In the rows, zero is written as 128.
Each row has a class, written after it.
[107 163 136 100 114 130 114 132  88 118  85 121 151 122 154 116 162 144
 105 146  85 148 180 112  93 147 100 120 156 163 112 132 140 166 102 117
 107  93  87 107 129 175 126 109 125 141 122 135  94  90]
q_105
[120 141 123 110  98 159  88 148 117 125  82 127 130 146 187 107 158 158
  89 163  83 153 223  99 110 142 104 123 167 182 157 148 114 131  95 151
  89  93  77 101 138 148 112 108 130 140 118 120  68 112]
q_355
[124 146 126 110  96 155  84 149 120 127  86 136 121 145 172 107 147 160
  97 158  78 162 223 107 118 151 107 123 160 189 151 156 116 126  87 146
  92  99  83 100 130 165 119 100 126 132 115 112  63 122]
q_118
[114 147 130  65 161 135 107 128 106 111  57 105 134 156 197 115 148 151
  99 170  82 131 171 109 101 116 106 105 153 165 142 140 111 148  81 155
 119 103  97  99 125 125 105 116 132 136 121 114 112  72]
q_29
[112 147 136  69 150 138  95 126 117 116  67 111 122 152 192 103 134 148
 110 167  79 133 174 119 112 111  94  96 150 175 152 139 109 149  73 162
 127  95 105  99 126 127 106 115 135 143 125 105 113  66]
q_118
[131  75 129 150  81 165  89 135 137 103 138 157 156 120 189  60 143 126
  81  93 127  99 151  82  64 143  93 121 134 137 128  84  97 202  73 119
  77 119  68 136 143 185 156 132 201 121 145 125  75 132]
q_583
[155  86 154 131 100 174  98  85 122 133 176 169  83 111 187 146 141 113
 114 174 103 116  99 152 148 128 131  72 116 169 114 109 116 148 162 142
 129 120 125 103 166 153 160 138 138 130 151 107 124 125]
q_365
[151 106 136 123  99 166 113  75 114 132 204 165 105 102 195 169 126 124
 121 173  92 121  88 145 121 142 131  86  83 185 127  91 111 170 169 133
 116 109 113  92 152 171 155 139  93 134 161 103 141 103]
q_153
[155  94 141 127 105 174 117  75 118 129 197 163 100 100 198 160 133 122
 116 171  97 109  84 144 127 130 125  81  91 190 115  96 112 166 166 125
 110 118 108  93 156 169 156 139 113 138 160 109 130 105]
q_29
[139 132 117 113 106 113 130 140 121 127 168  94 116 147 127 134 170 116
 114 100 149 109 128 113 105 114 108 134 123 133 114 128 111 151 168 124
 130 129  84 107 171 108 150 123 112 103 136 132 112 160]
q_355
[127  70 130 132  85 149 109 135 132  99 138 161 150  96 203  61 113 110
 106  91 119  94 149  92  62 106  83 134 112 148 147  47 105 207  91 132
  88 124  95 140 143 163 153 123 204 122 148 130 114 114]
q_365
[119 140 126 104 112 151  85 152 119 136  82 130 114 156 177 106 159 160
  80 167  78 161 213 101 112 142 119 120 172 193 144 149 115 132  95 145
  93 101  78 108 136 162 112 104 130 134 113 121  76 117]
q_325
[157 110 140 130 110 169 116  90 123 135 203 163  86 113 176 166 137 126
 113 169  85 124  66 138 117 136 133  92  89 195 115  97 115 170 167 125
 110 106 108  92 153 176 151 122  93 138 152 108 142 111]
q_325
[110 145 134  72 154 140  91 129 113 118  63 115 123 156 186 109 140 147
 105 164  72 134 178 116 114 128 106  93 155 172 146 143 106 146  78 157
 123 101 104 100 125 130 112 112 141 141 118 114  98  77]
q_118
[121  62 122 136  83 153 109 135 134 101 140 171 155  99 199  66 111 109
  92  97 104  96 147  91  57 129  81 123 119 145 146  58 107 221  95 127
  93 120  92 137 140 170 153 126 194 118 143 123 109 113]
q_583
[ 98 152 132 101 105 133 105 137  85 115  82 129 164 114 190  99 171 140
 103 144  95 136 186 122  93 131  97 110 157 167 108 127 135 158 102 130
 109  95  92 110 132 162 113 102 144 143 132 133  92  70]
q_890
[144 146 122 108 124 108 128 137 121 118 164 103 112 149 108 140 163 126
 120  93 145 118 122 101 111 125 110 133 131 133 112 143 104 156 164 110
 119 135  79 111 166 115 157 124 118 102 132 146 103 175]
q_105
[152  85 152 134 107 172 105  86 123 130 179 171  80 110 180 148 148 114
 116 183 101 118  96 154 147 138 131  70 117 171 115 106 116 151 167 141
 127 121 127 100 163 154 160 135 135 133 153 112 125 118]
q_365
[141 139 114 107 110 105 129 141 125 119 165  97 122 147 125 133 170 124
 106  96 145 103 130 114 105 119 115 129 127 126 113 130  97 151 159 112
 126 137  89 105 165 119 152 117 119 101 137 138 104 166]
q_29
[140 128 136 142 124 163 135  81  90 136 188 163 135  61 171 152 130 136
 146 169 100 104  90 139 121 154 115 104  83 185 108 110 107 178 172 113
 110 112 108  90 164 179 163 126 117 157 178 133 142 122]
q_29
[117 152 124 114  93 160  84 150 114 129  89 122 130 157 178 116 169 155
  82 168  87 163 221 102 111 146 110 120 174 184 137 144 125 133  95 138
  95 102  82 102 130 159 117 111 123 135 114 124  61 122]
q_355
[148  70 134 154  82 152  97 130 146  81 167 158 160  93 224  61 116 130
  88  90 143  96 130  86  67  99  88 122 123 163 129  79  99 195  81 107
 104 125  81 138 155 175 145 120 205 129 143 123  97 116]
q_325
[150  78 149 137  97 167 101  87 132 126 193 169  92 103 185 139 144 119
 124 161  93 120  93 149 135 146 138  68  97 175 119 114 111 170 172 136
 124 119 111 102 166 158 160 122 124 132 152 109 126 125]
q_335
[138  85 136 140  87 162  89 130 126  99 129 150 147 112 201  65 139 125
  77  98 136 103 159  85  68 129  97 124 129 150 126  83 104 191  81 118
  76 121  75 144 152 175 152 132 213 124 146 133  78 132]
q_365
[153  89 154 139 102 167  96  89 136 138 192 175  84 103 189 129 135 115
 110 173  86 121  79 149 133 125 129  72 114 185 119 105 117 175 168 132
 137 121 117 103 168 164 160 130 132 136 149 103 132 114]
q_325
[145  90 150 135 110 173 107  86 126 127 186 172  92 103 181 144 142 119
 111 185  93 116  94 147 139 132 132  71 108 178 117 114 108 168 168 130
 126 126 117  99 158 166 162 131 135 132 156 112 115 123]
q_29
[ 96 155 131  96 117 128 111 133  87 117  72 116 165 116 170 101 161 135
 108 151 101 118 194 121 102 130  97  96 164 154 107 139 134 163  86 131
 129  92  97 111 131 145 114 116 143 153 124 130 101  77]
q_355
[119 147 132  66 163 135  97 122 111 110  58 116 124 166 198 117 149 154
 101 167  81 136 175 102 110 126 100  89 165 168 153 150 108 147  84 154
 117 100 101  96 132 120 105 116 138 144 113 122 100  67]
q_105
[140  61 128 148  83 156  90 125 138  78 159 153 170  99 222  64 128 130
  95  85 152  91 139  87  76 116  86 107 122 153 128  84 105 195  94 102
 101 127  78 140 150 155 146 128 206 128 139 131  91 118]
q_335
[139  66 128 155  77 150 104 127 134  69 167 159 166  80 220  62 119 123
 100 107 147  94 151  83  69 109  91 119 114 150 128  80  97 209  93 104
 102 130  80 133 154 165 149 129 206 125 150 129  92 108]
q_153
[151  76 145 132 110 168  98  87 127 132 184 170  81 104 184 141 142 117
 122 170  99 118 102 152 149 143 132  54 112 167 131 120 111 157 174 141
 128 120 118 108 166 143 160 133 131 137 146 100 128 123]
q_335
[141  76 125 153  75 157  94 127 137  69 162 163 169  98 229  60 126 125
 105  97 133  92 137  94  64  98  84 124 118 159 129  80  99 191  90 111
 102 129  86 133 151 162 147 113 202 128 147 122  92 103]
q_890
[139  66 131 157  83 157 103 124 138  69 163 153 172  95 216  64 120 122
  95  97 154  82 138  95  73 103  78 112 121 154 127  84  98 193  81 102
 105 131  86 133 144 179 150 129 202 129 142 128  93 118]
q_29
[ 97 151 131  97 120 117 116 140  89 120  91 130 152 124 169 105 176 131
 103 146 105 131 190 119  92 142  99 108 152 153  98 137 130 165  96 126
 115  97  93 111 123 165 123 123 126 125 145 133 104  83]
q_802
[151  89 154 127 101 168 105  88 124 127 179 171  88 108 184 146 142 114
 125 173 100 115  87 152 143 129 127  73 110 168 118  98 112 163 159 144
 128 118 124  98 162 153 162 139 135 136 164 108 137 115]
q_365
[141 131 143 138 134 172 128  86  94 139 181 159 124  79 159 166 143 137
 142 174  83 121  93 141 123 150 123 105  74 194 107 125 104 166 180 127
 107 105 100  86 167 180 161 120 100 148 173 124 140 128]
q_908
[140  73 133 149  71 150  92 125 140  76 162 154 166 101 207  61 117 120
 101  83 143  89 142  95  76 112  83 121 122 149 127  81  97 189  79 109
 112 127  88 133 146 164 156 126 205 127 145 117  87 117]
q_118
[119 149 124 110 106 163  86 146 118 131  84 125 127 152 178 110 155 165
  81 172  82 155 227 106 120 145 110 120 172 196 148 152 113 129  95 131
  85 109  79 108 130 173 120 105 127 126 111 123  51 126]
q_29
[139 127 141 142 128 163 123  87  99 145 192 162 114  79 163 153 137 132
 158 163  88 117  92 141 130 157 116 108  83 182 112 118 107 165 169 129
 114 106 112  85 163 174 164 124 112 153 179 126 135 128]
q_118
[ 93 168 125  86 121 112 118 134  77 122  74 123 169 113 177 104 160 136
 113 153  97 133 191 114 100 139 113 110 148 147 110 128 128 174  94 127
 124 100 100 108 126 153 114 123 138 142 136 136 115  72]
q_153
[132  71 143 141  86 167  79 129 137  99 138 161 146 119 192  57 137 124
  80  94 135 104 156  91  79 134  95 110 132 144 134  93  99 188  74 118
  88 120  73 147 140 174 161 136 225 125 137 118  65 132]
q_118
[138  62 124 153  77 154  96 128 137  82 149 167 163 104 214  64 126 118
  90  99 138  88 142  85  75 116  85 115 130 148 122  87 100 195  84 111
 103 129  80 130 146 169 148 132 201 119 138 126  94 121]
q_583
[157 110 136 124  96 174 116  79 109 130 200 159  84 108 186 170 145 121
 111 179 101 121  96 139 126 130 116  92 101 190 118  83 119 159 167 122
  99 105 117  87 151 167 155 137  99 137 161 115 136 111]
q_365
[135  57 126 150  65 159 108 126 136  71 160 168 165  97 216  65 123 120
  90  95 138  88 130  97  62 119  83 112 117 147 131  83 108 205  86 106
 106 123  86 133 144 172 146 127 199 125 149 123 101 106]
q_583
[111 141 129  68 150 136 104 126 105 110  63 114 133 145 197 108 139 152
 100 171  86 131 183 108 109 125 114  95 149 168 151 142 104 164  86 157
 114 100  95 101 134 120 104 120 143 141 124 121 111  64]
q_153
[139 138 113 107 107 113 133 145 115 116 167 104 107 138 120 138 168 127
 108  99 139 115 127 103 100 131 104 139 127 129 118 131  95 159 165 117
 106 126  77 105 162 113 148 121 108 101 140 142 111 168]
q_583
[150 103 141 126  94 171 110  83 125 132 210 155  96 114 190 164 150 126
 115 167  99 131  88 146 123 144 128  86  90 193 118  94 126 171 173 121
 106 107 103  91 152 174 149 132  93 134 160 114 132 114]
q_335
[113 152 127  61 163 136 105 128 103 113  54 113 126 154 197 111 157 154
 100 178  83 131 184 107 119 115 107 100 154 170 147 151 102 141  85 144
 117 103  99 109 121 123 107 122 135 136 120 118 105  72]
q_29
[152 114 135 118 100 171 120  75 115 132 208 158 108  98 202 171 128 126
 116 172  87 112  92 144 110 132 116  92  85 196 119  85 112 170 170 123
 111 111 111  91 155 175 155 134  98 135 165 105 132 111]
q_29
[ 96 154 130 105 120 112 121 138  88 120  92 119 165 113 168 101 163 134
 118 137 107 128 191 118  93 136  95 116 146 157  97 137 124 164  94 124
 115 100 100 107 134 166 124 116 127 129 147 134 108  89]
q_802
[116 154 119 106  95 152  78 152 118 127  75 127 137 161 191 106 161 152
  89 157  79 160 221 106 104 134 110 119 171 186 140 146 121 131  87 155
  96 106  86 100 131 157 110  95 133 132 116 115  71 109]
q_890
[118 149 134  65 171 130 103 136 105 121  52 111 120 153 202 114 138 153
 106 164  72 133 169 106 101 117 114 101 154 176 138 151 101 146  81 161
 123 101  97 103 137 116  96 111 138 144 116 117 119  64]
q_325
[131 144 127 116  99 155  81 148 127 118  90 133 118 157 181 114 155 155
  85 160  84 174 223  92 108 148 101 120 176 183 155 147 121 135  90 141
  82  99  80  99 137 165 116 112 128 134 111 120  64 122]
q_105
[120 143 125 109 114 157  85 147 117 128  81 132 128 143 181 118 161 155
  79 166  68 155 224 111 104 143 113 107 163 192 138 140 120 130  98 149
  94 109  79 100 139 164 110 104 129 136 111 121  70 112]
q_908
[135 133 112 115 106 116 124 144 127 124 175 110 104 134 119 130 177 123
  99 108 136 113 136 101 113 126 100 131 138 132 118 122 103 167 174 100
 114 137  90 105 163 121 155 116 111  93 135 145  85 172]
q_583
[162  86 149 134 110 166 102  85 137 123 190 177  74 112 172 150 148 116
 114 183  99 127  95 136 145 129 129  69 111 172 124 116 123 164 170 125
 130 120 114 103 163 156 166 133 122 131 147 100 118 115]
q_105
[148 103 137 127  99 173 117  78 109 131 197 177  99  94 185 170 131 129
 118 174  82 126  81 146 114 155 120  85  95 188 120  98 114 169 165 128
 105 105 111  91 148 176 155 133  90 141 163 110 138 110]
q_583
[121 143 122 118  90 164  85 152 116 130  89 126 119 164 185 114 169 149
  81 167  85 169 226 100 110 153 109 125 175 181 148 143 126 128 102 138
  90  98  84 101 132 155 115 113 117 127 107 122  59 118]
q_355
[141 133 144 148 128 158 141  86  98 135 193 161 123  76 160 160 129 134
 166 162  89 123  82 136 117 156 124 116  73 182 112 121 115 177 177 122
 111 108 106  84 172 184 158 115 107 156 179 142 149 126]
q_105
[132 106 141 116 142 127 115 144 107 102 154 134 100 106 122 124 189 128
  87 140 144 114 134 110 124 136  99  74 150 147  88 134 105 180 178 128
 116 156  80 119 186 106 152 138 184 121 131 144  75 156]
q_908
[113 149 124  68 159 131 100 134 113 106  54 113 126 168 205 111 152 146
 108 169  81 140 173 115 110 107 110  97 152 180 147 147 107 145  78 166
 116 101 104 103 127 117  97 103 131 138 119 112 121  55]
q_890
[151 138 139 143 121 157 130  84  97 136 200 164 112  83 172 164 137 132
 145 162  91 132  90 123 110 148 115 121  85 184 116 112 115 179 177 118
 100 109 103  83 167 177 161 124 101 147 175 135 138 136]
q_105
[131  80 136 140  97 153  88 137 131  99 139 156 157 122 202  59 144 125
  74  97 144  99 164  86  62 133  91 122 126 144 123  98  95 194  78 126
  78 120  62 146 151 181 153 141 211 110 153 121  74 127]
q_802
[144 113 137 135  98 169 123  83 119 126 209 155 101 110 183 168 145 118
 127 177  88 122  80 141 113 131 121  95  90 185 116  90 118 169 170 125
 117 107 119  91 146 164 156 126  83 137 163 109 131 105]
q_355
[123  75 124 144  82 160 102 138 131 100 134 169 156 103 206  56 123 111
 107  92 112 100 151  89  67 123  81 126 116 153 147  62 101 210  98 127
  85 122  99 142 140 165 151 119 203 123 139 125 100  99]
q_890
[128 124 140 143 124 149 132  89 100 138 193 158 136  84 160 152 133 128
 149 165 106 106 102 147 115 159 124 104  77 191  91 126 104 176 171 140
 118 110 105  88 170 179 162 119 106 142 186 133 154 130]
q_802
[ 92 166 127  97 110 119 111 131  84 118  77 119 175 113 179  99 159 132
 116 137  89 127 185 125  85 134  97 108 156 166 100 123 130 170  93 134
 117  99  99 108 132 161 120  98 136 146 132 129 109  73]
q_890
[140 118 138 151 135 164 135  90  97 140 182 159 123  68 164 156 135 131
 155 163  75 119  92 140 118 150 122 107  71 187 111 115  98 171 181 138
 107 111 111  84 172 175 162 113 107 155 176 133 154 126]
q_908
[127 122 133 113 127 123 106 143 110 105 155 136 118 117 130 117 183 124
  94 134 144 112 127 106 119 137 100  98 150 149  82 126 116 187 179 121
 119 159  86 123 180 105 155 129 174 114 136 140  67 147]
q_890
[111 148 122  74 148 133  97 129 111 110  70 109 133 151 201 109 145 152
  99 175  81 139 186 102 104 121 109  99 155 174 149 135 101 161  87 149
 116 103  96  98 128 125 108 118 129 137 124 122 108  68]
q_153
[131 122 135 141 117 163 125  86  99 147 192 172 127  79 172 158 134 128
 140 172  89 114  94 142 118 158 116 103  84 185 108 117 116 183 174 129
 112 108 109  87 164 182 159 123 103 150 179 130 146 133]
q_583
[146 120 122 120 150 122 108 149 108 131 164 137  78 134  90 146 187 127
  85 124 117 132 145 111 112 151 121 112 177 113  97 131  97 138 182 131
 104 156  69 113 169 103 169 139 144 105 123 156  73 211]
q_908
[128  93 130 133  80 148 110 129 139 102 151 167 161  97 201  64  98 122
 113  85 111  99 148  86  53 115  78 140 106 155 158  49 109 220  93 120
  85 122  87 139 146 170 147 124 198 128 142 128 106 110]
q_105
[124 151 124 113 114 159  90 154 120 129  84 130 123 145 169 122 167 163
  88 170  69 165 221 107 112 142 118 119 160 190 137 148 119 121 101 147
  92 107  77  98 135 163 108  99 123 131 112 123  68 120]
q_908
[139 114 116 120 126 120 107 145 111 127 181 138  87 134  99 134 192 130
  84 131 121 134 154 101 110 163 124 120 177 103  96 130  98 163 179 122
  98 145  64 115 168 113 180 143 147  99 135 157  62 212]
q_153
[138 140 124 110 124 106 121 149 122 124 166  97 113 156 117 136 170 126
 103  98 154 112 128 113 116 129 113 129 131 129 100 143  92 142 168 128
 122 141  84 111 168 112 152 125 119  83 138 138  95 171]
q_802
[151 103 142 127  93 174 109  87 121 137 204 156  93 118 178 168 150 132
 117 165  87 136  83 146 120 154 136  94  87 190 120  94 123 162 181 123
 107 111 105  92 151 172 154 127  88 129 153 110 127 118]
q_335
[128  96 141 120 127 132 111 143 109 109 157 136  99 114 114 127 176 125
  79 139 149 115 133 108 119 150 104  92 155 144  87 143 113 181 179 125
 112 151  71 120 180 115 157 134 166 110 136 144  65 169]
q_583
[131  85 130 143  88 165  79 134 131 103 126 160 156 124 204  60 147 123
  79 103 127 108 167  88  64 132  99 121 138 154 124  92 105 191  83 126
  79 125  66 148 149 170 152 131 219 123 140 120  70 125]
q_890
[130  80 137 141  82 165  87 136 133  99 142 158 153 127 196  61 150 132
  66  96 137  98 161  94  71 141 107 114 128 148 121 102  99 195  79 116
  84 118  67 149 149 183 152 136 218 111 148 130  69 132]
q_802
[135 128 136 138 126 160 120  81  99 149 194 152 129  80 174 152 137 133
 145 161 101 115  94 137 117 151 120  99  79 192 112 108 115 177 177 126
 108 106  98  91 166 178 157 118 105 148 178 129 146 134]
q_335
[125 152 122 108 115 161  84 147 112 131  81 128 122 146 174 123 163 157
  89 162  68 161 227 107 119 151 109 113 171 189 145 150 114 121 100 144
  89 107  81 101 135 163 118 111 117 133 105 123  69 130]
q_908
[144 119 139 121 117 163 116  83 112 137 203 162 101 110 184 164 148 125
 110 177 100 114  92 143 120 138 120  86  96 181 107 100 113 169 165 122
 118 109 116  92 149 174 156 138 100 123 173 115 128 109]
q_802
[137 154 113 104 118 105 122 134 118 137 168  91 120 141 120 134 158 127
 117  90 145 109 133 110 114 129 111 130 124 136 114 128 106 163 173 118
 116 141  87 115 165 103 153 120 109 107 133 139 112 181]
q_335
[139 136 119 115 113 112 127 145 118 123 160  98 113 156 113 138 172 118
 108 103 149 118 129 109 106 121 115 134 129 124 106 138 105 146 166 124
 129 134  90 109 162 103 153 120 113 101 126 136 102 169]
q_355
[120 147 126 102  96 158  85 145 113 130  81 127 125 148 183 120 154 159
  83 164  90 155 225 109 113 144 110 114 168 190 139 143 125 131  92 143
  88 102  90 104 138 156 112 104 134 138 118 128  70 124]
q_365
[153 106 137 124 100 169 113  78 124 133 218 159 102 100 189 169 137 132
 121 163  92 120  84 149 115 142 126  83  85 191 118  86 126 170 171 124
 114 110 110  92 154 172 150 119  89 137 160 110 131 115]
q_335
[152  92 141 127  97 174 127  86 113 124 193 165  94  97 177 174 128 129
 131 170  76 124  76 148 117 156 135  98  86 181 120 108 112 158 171 135
 108 107 101  89 154 169 153 126  89 136 159 109 142 109]
q_583
[122 142 121 107 105 155  74 146 124 130  93 120 129 154 190 114 163 163
  85 150  84 164 228 104 110 148 105 110 176 188 147 152 121 135  94 139
  85 101  74 104 134 157 117 105 124 133 111 122  64 135]
q_335
[130 106 140 111 135 122 110 139 113 111 156 135 100 120 122 115 163 126
 100 131 149 110 137 116 131 142  97  87 151 147  96 142 108 174 168 131
 125 155  86 122 183  97 159 137 184 117 134 133  69 157]
q_118
[151  76 154 138  98 174 101  88 125 126 182 173  90 116 185 140 146 109
 126 172  97 117  88 147 137 139 135  73 107 163 116 117 111 161 165 146
 135 120 116 102 166 142 166 144 128 135 154 100 126 116]
q_355
[152  76 152 136 101 174  94  83 128 132 194 170  80 105 184 136 150 117
 116 173 100 122  93 155 149 140 125  55 117 167 124 113 119 165 175 136
 126 120 115 105 162 153 165 138 132 135 148 101 122 124]
q_335
[136 136 135 140 123 159 123  85  90 133 184 161 131  83 186 150 136 131
 157 166  86 119  95 143 109 144 113 115  82 197 106 119 103 176 171 137
 107 107 110  89 169 169 159 114 106 154 180 125 150 116]
q_890
[100 159 125 102 107 131 111 140  90 114  85 127 157 123 173 102 180 131
 113 150  85 141 186 114  94 129  99 123 160 160 102 130 139 164  98 123
 110  97  91 107 122 163 123 108 131 134 131 128 100  85]
q_890
[124 138 127 109 110 157  89 152 120 129  90 125 113 152 178 112 154 161
  80 164  81 160 207 101 110 143 120 119 169 197 142 146 116 129  94 143
  89  98  72 106 138 168 108 100 128 132 108 124  76 117]
q_325
[133 115 137 120 134 120 118 146 112  96 162 135 110 103 127 127 185 127
  88 133 151 110 134 106 117 129  96  77 143 154  86 128 106 186 174 121
 119 157  82 118 183 107 147 128 177 118 134 143  75 152]
q_908
[152  84 155 137  99 174 101  84 125 130 177 171  79 103 174 140 147 111
 109 184 105 118  91 151 151 128 130  64 119 171 107 108 125 160 166 134
 132 122 126 100 162 159 160 135 138 131 152 114 123 122]
q_365
[137 114 126 121 136 127 107 146 108 133 164 134  80 140  97 138 183 124
  88 134 125 130 148 111 108 151 117 111 179 116  95 136 104 145 179 133
 110 146  69 120 172  95 171 143 151 106 125 149  65 203]
q_355
[151  92 153 136 105 168 109  82 120 127 180 180  85 108 167 145 143 118
 119 176  94 127  93 147 144 145 138  68 114 171 115 124 121 163 172 128
 131 123 116 103 164 159 163 134 142 137 144 115 120 118]
q_105
[120 144 125 108 103 163  87 145 113 131  87 128 127 141 182 115 155 160
  82 162  80 154 226 100 114 139 104 122 174 186 145 146 113 132  93 132
  86 103  81  99 129 172 116 112 131 126 115 132  56 134]
q_29
